Below is a small trained network, with its code and all its weights. Each question gives an input and a target symbol and asks what happens when units are switched off, that is, made to give their printed mean instead of their output.

import numpy as np


def w(rows, s, z=0):
    codes = np.array(rows[::2]) - 128.0
    scale = np.full(codes.shape[1], s)
    scale[-1] = z or s
    return codes * scale


def norm(h):
    return h / np.sqrt((h * h).mean(-1, keepdims=True) + 1e-5)


def f(y):
    return np.maximum(y, 0)


def softmax(a):
    e = np.exp(a - a.max(-1, keepdims=True))
    return e / e.sum(-1, keepdims=True)


def log_softmax(a):
    a = a - a.max(-1, keepdims=True)
    return a - np.log(np.exp(a).sum(-1, keepdims=True))


def net(x, mask):
    ids = ['ΔΘΛΦγζημξπστψ'.index(c) for c in x.split()]
    T = len(ids)
    res = E[ids] + P[:T]
    q, k, v = (norm(res) @ M[0].T for M in (Q, K, V))
    z = softmax(np.where(np.tri(T) > 0, q @ k.T / 2**0.5, -1e9)) @ v
    res = res + np.where(mask[0], z, O[0][:, -1]) @ O[0][:, :-1]
    y = f(norm(res) @ A[0][:, :-1].T + A[0][:, -1])
    res = res + np.where(mask[1:9], y, B[0][:, -1]) @ B[0][:, :-1]
    return log_softmax(norm(res)[-1] @ U[:, :-1].T + U[:, -1])


Q, K, V, O, A, B = {}, {}, {}, {}, {}, {}
E = w([
[200,162,50,119,136,160],'Δ',
[129,41,137,63,39,17],'Θ',
[126,158,100,119,210,250],'Λ',
[131,154,153,102,75,186],'Φ',
[111,169,129,91,94,209],'γ',
[117,174,188,154,115,156],'ζ',
[142,121,106,189,145,152],'η',
[145,96,109,161,112,175],'μ',
[186,112,96,130,53,165],'ξ',
[144,104,81,153,101,192],'π',
[132,130,65,111,127,216],'σ',
[73,113,117,189,67,167],'τ',
[111,146,154,192,112,136],'ψ',
],0.022)
P = w([
[130,1,165,123,91,29],'0',
[61,209,83,101,115,116],'1',
[32,223,82,125,132,108],'2',
[41,217,93,105,127,116],'3',
[48,198,74,103,115,113],'4',
[52,212,86,99,117,106],'5',
[26,196,65,122,124,111],'6',
[22,204,79,95,77,121],'7',
[25,221,84,126,166,110],'8',
[59,196,67,91,109,110],'9',
[33,205,60,99,131,120],'10',
[42,189,62,113,110,105],'11',
[8,215,83,124,174,108],'12',
],0.0082)
Q[0] = w([
[159,87,116,159,179,121],'h0',
[241,1,237,149,224,117],'h0',
],0.0088)
K[0] = w([
[168,166,105,124,99,136],'h0',
[87,253,76,144,143,229],'h0',
],0.013)
V[0] = w([
[57,192,39,1,169,177],'h0',
[55,204,220,58,93,169],'h0',
],0.0086)
O[0] = w([
[114,222,23,252,19,167,1],'h0',
[39,187,119,53,110,121,124],'h0',
],0.012,0.0074)
A[0] = w([
[118,63,139,120,162,114,80],'n0',
[92,165,156,28,153,180,188],'n1',
[210,141,146,162,140,156,250],'n2',
[125,94,147,71,96,2,210],'n3',
[132,160,119,70,100,140,221],'n4',
[134,43,134,117,184,135,184],'n5',
[79,177,90,182,67,131,145],'n6',
[152,155,101,162,176,218,180],'n7',
],0.014,0.0021)
B[0] = w([
[143,155,117,113,116,198,168],'n0',
[85,136,124,183,62,62,254],'n1',
[149,65,96,208,66,33,163],'n2',
[106,132,17,199,254,150,179],'n3',
[178,146,105,207,107,103,186],'n4',
[89,179,146,55,60,209,193],'n5',
[235,207,69,75,169,192,162],'n6',
[188,128,129,191,113,117,161],'n7',
],0.0097,0.016)
U = w([
[204,42,147,220,90,72,144],'Δ',
[88,43,32,126,193,107,157],'Θ',
[174,199,124,135,163,207,6],'Λ',
[30,159,64,137,99,46,155],'Φ',
[124,210,74,69,95,192,11],'γ',
[83,156,149,45,215,79,248],'ζ',
[178,90,183,97,196,177,177],'η',
[149,93,163,78,152,204,107],'μ',
[164,114,148,37,106,180,111],'ξ',
[186,57,179,109,53,208,251],'π',
[141,111,103,150,109,194,3],'σ',
[50,103,103,80,143,229,123],'τ',
[158,217,190,2,254,151,139],'ψ',
],0.0088,0.0028)

Each question gives the input, a string of symbols that net reads in full, and the target symbol t.
The units are the heads (2 rows each of Q, K, V and O) and the neurons (one row each of A and B). Each row of codes is followed by its name. A weight is (code - 128) times the scale printed after its matrix; where a second scale follows, it is the last column's (O, A, B and U).
mask holds one flag per unit, heads first, then neurons. A switched-off unit (its flag False) gives its mean, the last column of its rows in O or B, instead of its output. The means were averaged over made-up inputs and are rounded, as every weight is.
A unit's drop is (log p(t) with every unit on - log p(t) with that unit switched off) / (log p(t) with every unit on - log p(t) with every unit switched off).
The circuit of an input: a set's keep is (log p(t) with only the set's units on - log p(t) with every unit switched off) / (log p(t) with every unit on - log p(t) with every unit switched off). Starting from all 9 units, units are removed one at a time, each time the one whose removal leaves the highest keep (on an exact tie, the one counted first), for as long as the keep stays at least 0.8.
circuit, biggest first: the units of the circuit, biggest drop first
k most important neurons: the k neurons with the biggest drops, biggest first
drop of u: that unit's drop, to one decimal
input Φ Δ Φ Φ τ π ψ τ π Λ, target Φ: circuit, biggest first -> (h0 n1)
input π ψ ψ γ Δ Δ Φ, target π: most important neuron -> (n2)
input Φ Φ Δ Δ ξ π ζ Λ σ, target Φ: circuit, biggest first -> (h0 n1)
input Φ π ζ π Δ ψ Φ, target Φ: 2 most important neurons -> (n1 n5)
input π Δ ψ π Δ Λ, target π: circuit, biggest first -> (h0 n5 n3 n2)
input γ Δ ψ Δ μ, target γ: circuit, biggest first -> (h0 n6)
input η Θ ψ Δ Φ Φ π, target π: 3 most important neurons -> (n3 n7 n6)
input Δ Δ γ ψ Λ γ Φ Θ, target Θ: 2 most important neurons -> (n3 n1)
input ζ Φ Φ ψ π Δ γ Φ π ψ Δ, target ζ: 2 most important neurons -> (n1 n6)
input π Φ Φ ζ Φ σ σ Φ Λ π Φ ζ, target π: 3 most important neurons -> (n5 n2 n1)
input Φ π η Φ ζ γ, target Φ: 2 most important neurons -> (n1 n5)
input τ μ η τ σ π, target τ: 2 most important neurons -> (n6 n3)
input σ π ψ Φ Θ Δ, target Δ: 2 most important neurons -> (n5 n7)
input Δ Φ γ Φ γ ψ, target Δ: most important neuron -> (n2)
input π σ π π Δ, target π: drop of n1 -> 0.2
input Θ Λ Φ π Φ Δ γ Δ Θ, target Θ: drop of n3 -> 1.1
input η Λ η, target η: drop of n0 -> 0.0
